array([143, 109, 155, 147, 130]) -> 155, 155
array([154, 135, 118, 136, 127, 149, 140]) -> 136, 154
array([152, 125, 135, 126, 129, 127, 123]) -> 126, 152
array([134, 119, 116, 107, 156]) -> 116, 156
array([112, 104, 118, 121, 126]) -> 118, 126
array([150, 138, 113, 149, 139]) -> 113, 150
---
[[132 137 122 147 137 134]
 [122 122 121 123 126 122]
 [130 151 111 129 135 125]] --> 111

[[129 138 114 131]
 [142 146 116 124]
 [113 124 123 152]] --> 123

[[122 142 134 133 115 120 117]
 [109 140 133 132 125 120 124]
 [134 136 119 152 105 103 119]] --> 119

[[147 130 120 118 122 147 125]
 [156 116 151 141 140 120 124]
 [125 154 110 128 102 151 133]] --> 110

[[128 119 109 109 117 119]
 [124 118 141 137 146 140]
 [106 139 121 116 122 111]] --> 121

[[154 141 123 121 123 145]
 [154 136 123 121 123 145]
 [154 141 123 121 123 145]] --> 123
---
[[123, 132, 132, 106, 147], [150, 120, 138, 127, 144]]: 120
[102, 101, 135, 138, 150, 114, 142]: 102
[130, 108, 107, 145]: 108
[122, 101, 129, 111, 125]: 111
[[119, 125, 118, 116, 105, 125], [120, 138, 108, 117, 151, 152], [118, 103, 141, 151, 143, 115]]: 105
[[121, 99, 139, 100], [130, 157, 126, 113], [130, 150, 121, 142]]: 100
---
[[146 105 106 147]
 [152 115 124 156]
 [140 108 104 142]] -> 156

[[130 117 150 155 146]
 [120 125 107 107 124]
 [121 142 105 114 111]] -> 124

[[127 129 129 127]
 [128 135 153 127]
 [127 128 128 129]] -> 127

[[127 126 107 129]
 [125 125 104 129]
 [128 126 114 127]] -> 129

[[140 138 158 126 121]
 [139 127 138 119 101]
 [144 141 150 127 120]] -> 101

[[145 138 104 135 138 122]
 [136 107 119 111 106 118]
 [103 120 157 116 116 109]] -> 118

[[138 129 125 133 134 110]
 [116 144 125 129 140 152]
 [129 122 130 126 123 127]] -> 152

[[149 127 137 138 128 130]
 [136 128 151 144 116 120]
 [141 131 136 130 127 133]] -> 120

[[147 129 139 129]
 [135 122 144 122]
 [150 141 115 141]] -> 122

[[155 138 133 155]
 [114 129 154 131]
 [121 114 139 111]] -> 131
---
[[144 119 128 139 146 136 135]
 [151 120 127 128 141 131 142]]: 120

[[131 132 147 135]
 [128 110 129 117]
 [117 157 121 128]]: 110

[[144 115 113 124 131 150]
 [131 105 126 137 127 121]]: 105

[[122 116 112 153 126 148]
 [134 135 129 121 121 126]]: 135

[[134 141 127 105 137 126]
 [135 120 142 143 139  98]]: 120

[[126 133 128 119 131 153 130]
 [126 139 113 103 110 122 124]
 [144 108 104 135 154 123 133]]: 139

[[128 125 109 113]
 [127 144 112 105]]: 144

[[127 117 122 129 131 141 129]
 [135 125 133 136 133 139 105]
 [111 123 134 123 129 130 128]]: 125

[[114 100 157 139 104 156 114]
 [144 150 111 115 148 151 148]]: 150
---
Input: [155 134 131 115 132 123 145]
Output: 145
Input: [142 124 111 140 154]
Output: 154
Input: [157 112 134 127]
Output: 127
Input: [101 121 120 144 119 134 140]
Output: 140
Input: [104 126 147 135 131]
Output: 131
Input: [149 123 119 138 115 128 147]
Output: 147
Input: [120 104 143 101]
Output: 101
Input: [124 131 118 126 157 127 109]
Output: 109
Input: [135 105 129 136 139]
Output: 139
---
[126 125 131 130 156 148] Out: 126

[125 117 130 120 105 125 119] Out: 117

[[143 107 127 132 132]
 [101 144 122 136 134]] Out: 107

[111 105 101 120] Out: 105

[107 117 121 136 131] Out: 117

[125 123 104 148] Out: 123
---
[[120 142 146 106 115]
 [123 138 120 129 128]] value 142

[131 127 157 118 142 129 136] value 142

[[115 124 123 109]
 [107 105 143 130]] value 130

[139 140 127 104 107 127] value 139

[[108 125 120 150 144 132 131]
 [104 136 152 115 122 137 126]] value 150

[143 104 112 125] value 125
---
[[129 128 127 128 151]
 [134 131 128 131 136]
 [144 142 134 142 128]]	134

[[139 134 150 130]
 [127 116 107 127]
 [145 125 145 128]]	125

[[140 132 140 121]
 [134 132 134 141]
 [138 151 137 136]]	151

[[105 129 153 102 129]
 [129 120 129 128 117]
 [132 118 128 130 121]]	128

[[129 135 133 117 129 129 134]
 [129 143 128 123 126 126 137]
 [126 156 124 127 129 132 133]]	129

[[144 100 122 145 113 117 122]
 [152 120 119 152 136 125 119]
 [156 116 113 157 130 118 113]]	130
---
[[117 142 120 139 140 131]
 [111 113 115 109 139 149]
 [136 130 129 125 122 129]] → 125

[[104 133 140 139 116]
 [116 140 135 113 128]
 [126 145 139 142 125]] → 139

[[123 131 132 126 120 122]
 [131 135 134 129 118 124]
 [124 137 117 125 112 102]] → 125

[[120 155 130 123 120 127]
 [137 149 133 131 120 154]
 [135 117 122 139 109 151]] → 139

[[144 123 149 119 115 143 125]
 [140 120 150 115 114 143 125]
 [138 119 150 113 112 142 124]] → 112

[[138 129 138 138 153 131]
 [134 137 146 129 151 129]
 [129 146 149 124 148 128]] → 124

[[124 110 136 121 142]
 [122 144 150 110 128]
 [130 134 140 100 137]] → 140
---
Q: [126 119 106 134 140]
A: 126
Q: [ 98 146 131 129]
A: 98
Q: [113 131 106 122]
A: 113
Q: [153 141 143 140]
A: 153
Q: [145 150 101 111]
A: 145
Q: [113 123 119 115 158]
A: 113
---
[[117, 109, 116, 144, 113, 126], [152, 126, 138, 102, 110, 128]] result: 152, 144
[[114, 115, 122, 131], [102, 98, 104, 125]] result: 131, 125
[[136, 113, 132, 127, 111, 107], [135, 115, 131, 128, 114, 110], [125, 132, 127, 128, 133, 134]] result: 136, 135
[140, 144, 107, 150, 149] result: 150, 149
[128, 127, 152, 128, 123, 141, 127] result: 152, 141
[[119, 140, 118, 133, 136, 122, 125], [116, 130, 121, 124, 125, 131, 106]] result: 140, 136
[134, 117, 131, 125, 105, 120, 133] result: 134, 133
[130, 152, 136, 151, 143] result: 152, 151
---
146  109  108  117  111  148  144  103  131  144  141
112  143  119  152  150  125  116  137  151  123  114
104  151  120  139  140  130  106  134  136  110  105
100  156  126  128  132  130  100  133  121  101  100
108  147  117  149  148  128  111  136  148  118  110
113  142  120  153  151  123  117  139  152  124  115
146  109  107  116  110  148  144  103  131  143  141
151  106  147  154  152  105  152  149  153  153  152
145  109  106  117  111  149  144  103  132  144  140
146  109  107  117  111  148  144  103  131  144  141
Out: 141

118  127  153  104  110  109  109  147  125  103  150  155  136
122  121  151  128  126  144  152  126  145  132  117  104  117
123  107  105  155  148   99  108  112  110  132  140  146  134
144  117  121  105  118  139  105  140  155  149  108  109  128
153  137  109  110  137   98  114  123  111  109  145  122  112
135  112  139  136  112  131  157  113  147  141  142  141  111
113  137  142  114  146  127  118  144  103  125  117  110  156
132  128  158  123  124  148  153  102  136  100  110  140  101
124  122  105  137  102  131  138  125  122  113  145  121  135
120  120  111  118  103  132  144  143  118   98  149  108  147
145  125   98  149  150  147  132  150  133  119  156  111  105
136  142  148  141  136  149  156  130  110  102  109  109  107
Out: 107

107  149  104  150  151  152  107  151  150
103  154  106  136  140  155  102  145  133
107  149  104  150  151  152  107  151  149
110  147  104  154  154  150  110  152  156
148  107  104  111  109  151  149  107  153
Out: 153

112  135  134  134  127  119  114  124  101  128  129  136
144  131  118  125  129  139  115  135  136  134  122  133
142  122  122  122  129  137  136  131  147  130  126  124
119  118  136  125  128  121  156  121  137  122  136  116
142  122  121  122  130  138  137  132  148  130  126  123
141  122  124  124  128  133  142  130  154  127  129  120
134  135  121  129  128  135  106  133  119  134  120  138
Out: 138

112  117  118  123  129  132
149  128  137  127  131  130
119  124  124  129  124  137
113  123  121  129  123  137
132  127  130  128  128  130
145  131  136  129  130  127
129  133  129  129  128  122
104  136  117  126  131  103
115  119  121  127  125  138
123  123  126  129  124  140
Out: 140

135  142  112  121  135  143  136  120  121  110  128  133  136
137  116  138  126  122  121  131  144  135  141  149  136  123
120  137  110  122  129  142  126  131  123  103  131  125  131
118  135  120  114  119  135  119  137  125  108  124  112  126
126  127  146  148  134  124  128  127  109  138  122  136  125
134  133  125  128  147  124  145  118  128  123  114  119  143
128  127  146  150  132  124  126  129  110  139  124  135  127
Out: 127

124  129  133  121  109  146  107
136  128  106  140  145  141  134
115  134  142  110  144  143  138
116  128  109  144  131  150  126
130  125  122  143  105  127  109
152  150  126  126  131  125  118
Out: 118

154  142  116  120  126  128  126  128  129
124  133  119  130  120  133  131  139  128
107  120  127  146  128  120  124  137  122
144  141  133  136  125  137  129  126  153
111  115  133  129  123  134  132  132  121
124  124  124  121  121  147  143  138  120
Out: 120
---
145  151  147  134  118  107
133  147  151  145  131  115
111  105  109  122  138  149
yields 111

118  133  127  121  139
106  128  141  134  129
111  141  140  129  135
yields 111

101  147  152  140  142
123  110   98  115  133
101  142  119  112  136
yields 101

128  127  129  146  129  128  127
128  129  128  138  128  119  127
128  129  129  151  128  121  126
yields 128

122  106  112  121  143  145  135
127  124  125  127  131  131  129
130  112  104  114  132  148  133
yields 130

103  130  125  131  124
120  144  119  122  118
125  113  116  113  121
yields 125
---
104  143  133  115  149  124  105 value 105
102  117  114  100  132  106  129 value 129
118  128  100  111 value 111
120  121  139  156  107 value 107
156  101  145  109  131  118  114 value 114
139  151  103  126 value 126
139  101  132  120 value 120
102  142  150  135  145 value 145
